Below is a small trained network, with its code and all its weights. Each question gives an input and a target symbol and asks what happens when units are switched off, that is, made to give their printed mean instead of their output.

import numpy as np


def w(rows, s, z=0):
    codes = np.array(rows[::2]) - 128.0
    scale = np.full(codes.shape[1], s)
    scale[-1] = z or s
    return codes * scale


def norm(h):
    return h / np.sqrt((h * h).mean(-1, keepdims=True) + 1e-5)


def softmax(a):
    e = np.exp(a - a.max(-1, keepdims=True))
    return e / e.sum(-1, keepdims=True)


def log_softmax(a):
    a = a - a.max(-1, keepdims=True)
    return a - np.log(np.exp(a).sum(-1, keepdims=True))


def net(x, mask):
    ids = ['αβγεθμω'.index(c) for c in x.split()]
    T = len(ids)
    res = E[ids] + P[:T]
    u = 0
    for l in range(3):
        r = norm(res)
        for j in range(3):
            rows = slice(3 * j, 3 * j + 3)
            q, k, v = (r @ M[l][rows].T for M in (Q, K, V))
            z = softmax(np.where(np.tri(T) > 0, q @ k.T / 3**0.5, -1e9)) @ v
            o = O[l][rows]
            res = res + np.where(mask[u + j], z, o[:, -1]) @ o[:, :-1]
        u += 3
    return log_softmax(norm(res)[-1] @ U[:, :-1].T + U[:, -1])


Q, K, V, O = {}, {}, {}, {}
E = w([
[191,195,189,127],'α',
[136,12,100,212],'β',
[91,162,161,144],'γ',
[45,40,189,237],'ε',
[249,22,143,161],'θ',
[113,106,88,145],'μ',
[180,57,120,38],'ω',
],0.014)
P = w([
[223,2,224,215],'0',
[220,107,151,253],'1',
[179,99,139,219],'2',
[148,97,124,199],'3',
[121,109,110,176],'4',
[94,119,103,162],'5',
[72,137,95,149],'6',
],0.0051)
Q[0] = w([
[191,142,87,202],'0.h0',
[191,67,112,82],'0.h0',
[185,109,39,4],'0.h0',
[149,106,186,222],'0.h1',
[125,177,214,160],'0.h1',
[23,117,177,62],'0.h1',
[204,215,76,79],'0.h2',
[255,240,197,142],'0.h2',
[215,174,76,95],'0.h2',
],0.0093)
K[0] = w([
[138,86,88,163],'0.h0',
[169,80,95,122],'0.h0',
[155,128,28,9],'0.h0',
[93,128,84,184],'0.h1',
[99,112,73,93],'0.h1',
[145,93,142,153],'0.h1',
[161,147,173,151],'0.h2',
[121,172,185,148],'0.h2',
[108,156,176,146],'0.h2',
],0.014)
V[0] = w([
[174,80,182,85],'0.h0',
[151,92,182,184],'0.h0',
[233,104,156,205],'0.h0',
[254,107,164,81],'0.h1',
[25,157,201,13],'0.h1',
[173,160,19,112],'0.h1',
[200,77,205,141],'0.h2',
[146,118,73,134],'0.h2',
[96,176,177,109],'0.h2',
],0.0055)
O[0] = w([
[92,143,67,139,148],'0.h0',
[36,148,172,32,200],'0.h0',
[1,153,122,136,223],'0.h0',
[108,105,170,107,148],'0.h1',
[93,53,169,178,1],'0.h1',
[60,149,57,199,99],'0.h1',
[150,40,136,60,192],'0.h2',
[43,159,133,152,147],'0.h2',
[136,49,111,172,72],'0.h2',
],0.0066,0.0071)
Q[1] = w([
[179,50,108,172],'1.h0',
[155,96,131,112],'1.h0',
[53,150,45,115],'1.h0',
[182,128,93,16],'1.h1',
[145,81,130,113],'1.h1',
[136,135,58,108],'1.h1',
[135,121,160,68],'1.h2',
[248,95,190,162],'1.h2',
[88,173,73,24],'1.h2',
],0.013)
K[1] = w([
[96,8,106,94],'1.h0',
[167,95,125,16],'1.h0',
[131,134,87,188],'1.h0',
[211,173,148,70],'1.h1',
[69,141,133,199],'1.h1',
[175,102,103,145],'1.h1',
[165,63,92,160],'1.h2',
[181,104,158,54],'1.h2',
[75,140,77,207],'1.h2',
],0.013)
V[1] = w([
[255,171,83,59],'1.h0',
[148,50,54,141],'1.h0',
[128,26,90,136],'1.h0',
[223,162,33,62],'1.h1',
[166,140,126,230],'1.h1',
[114,150,151,131],'1.h1',
[197,174,77,56],'1.h2',
[183,27,129,178],'1.h2',
[186,208,188,58],'1.h2',
],0.0081)
O[1] = w([
[53,133,158,203,79],'1.h0',
[82,139,35,212,91],'1.h0',
[53,253,15,138,125],'1.h0',
[132,54,165,100,61],'1.h1',
[62,53,166,89,2],'1.h1',
[100,146,122,157,129],'1.h1',
[72,83,120,36,99],'1.h2',
[93,60,109,183,83],'1.h2',
[182,119,150,190,82],'1.h2',
],0.0055,0.0045)
Q[2] = w([
[222,85,113,201],'2.h0',
[217,249,142,75],'2.h0',
[127,164,65,130],'2.h0',
[70,132,202,162],'2.h1',
[111,221,202,176],'2.h1',
[127,172,112,37],'2.h1',
[155,60,167,215],'2.h2',
[162,165,150,116],'2.h2',
[135,186,144,116],'2.h2',
],0.014)
K[2] = w([
[208,127,167,174],'2.h0',
[97,219,138,94],'2.h0',
[148,153,100,130],'2.h0',
[27,123,216,150],'2.h1',
[76,206,250,135],'2.h1',
[134,175,81,14],'2.h1',
[198,37,111,168],'2.h2',
[157,174,154,103],'2.h2',
[120,190,165,139],'2.h2',
],0.013)
V[2] = w([
[49,175,170,152],'2.h0',
[128,191,149,165],'2.h0',
[244,126,49,101],'2.h0',
[88,142,119,255],'2.h1',
[72,54,126,86],'2.h1',
[39,194,98,126],'2.h1',
[191,101,118,93],'2.h2',
[74,116,179,153],'2.h2',
[134,139,196,184],'2.h2',
],0.009)
O[2] = w([
[162,104,55,109,85],'2.h0',
[142,90,92,119,111],'2.h0',
[140,156,149,177,237],'2.h0',
[129,157,184,39,4],'2.h1',
[185,195,119,135,127],'2.h1',
[131,137,254,167,171],'2.h1',
[66,135,150,72,167],'2.h2',
[152,156,121,187,60],'2.h2',
[83,172,150,153,45],'2.h2',
],0.007,0.004)
U = w([
[4,119,239,196,146],'α',
[9,98,130,204,232],'β',
[231,56,222,142,252],'γ',
[180,142,166,214,29],'ε',
[56,79,162,71,69],'θ',
[151,209,133,76,25],'μ',
[205,18,101,123,195],'ω',
],0.014,0.0038)

Each question gives the input, a string of symbols that net reads in full, and the target symbol t.
The units are the heads (3 rows each of Q, K, V and O). Each row of codes is followed by its name. A weight is (code - 128) times the scale printed after its matrix; where a second scale follows, it is the last column's (O and U).
mask holds one flag per head, layer by layer. A switched-off head (its flag False) gives its mean, the last column of its rows in O, instead of its output. The means were averaged over made-up inputs and are rounded, as every weight is.
A unit's drop is (log p(t) with every unit on - log p(t) with that unit switched off) / (log p(t) with every unit on - log p(t) with every unit switched off).
The circuit of an input: a set's keep is (log p(t) with only the set's units on - log p(t) with every unit switched off) / (log p(t) with every unit on - log p(t) with every unit switched off). Starting from all 9 units, units are removed one at a time, each time the one whose removal leaves the highest keep (on an exact tie, the one counted first), for as long as the keep stays at least 0.8.
circuit, biggest first: the units of the circuit, biggest drop first
unit that matters most: the unit with the biggest drop
which heads matter: for each layer, one digit per head in row order, 1 if its drop is at least 0.15 and else 0, layers parted by /
drop of u: that unit's drop, to one decimal
input μ α θ μ ε μ, target ε: unit that matters most -> 0.h2
input α μ μ γ θ μ, target γ: circuit, biggest first -> 1.h0, 0.h1, 0.h0
input θ μ ω γ, target γ: which heads matter -> 100 / 100 / 000
input μ γ β θ, target ω: which heads matter -> 000 / 000 / 011
input θ ω γ γ α γ α, target γ: which heads matter -> 000 / 000 / 000
input μ ω β α γ θ μ, target ω: circuit, biggest first -> 1.h1, 1.h0, 2.h1
input γ ε θ, target ω: which heads matter -> 001 / 000 / 010
input γ θ γ, target θ: circuit, biggest first -> 2.h0, 2.h1
input ε θ θ γ θ θ, target β: which heads matter -> 000 / 100 / 000
input ω θ α μ ε α μ, target ε: circuit, biggest first -> 2.h1, 1.h0, 2.h2, 0.h2
input β θ β μ β, target μ: circuit, biggest first -> 2.h1, 0.h2
input α θ β β μ, target μ: which heads matter -> 001 / 100 / 111
input θ μ μ θ μ, target θ: which heads matter -> 010 / 111 / 111
input α θ μ α μ, target α: which heads matter -> 011 / 101 / 010
input θ γ μ μ γ θ μ, target γ: which heads matter -> 110 / 100 / 000
input ω α ω θ μ, target μ: unit that matters most -> 1.h2
input α ε ε θ μ γ ω, target ω: which heads matter -> 000 / 000 / 000
input γ μ θ μ, target θ: drop of 0.h1 -> 0.3
input β ω ε α γ α, target γ: drop of 2.h1 -> 0.0
input μ μ μ ω ω μ, target ω: drop of 0.h0 -> 0.5
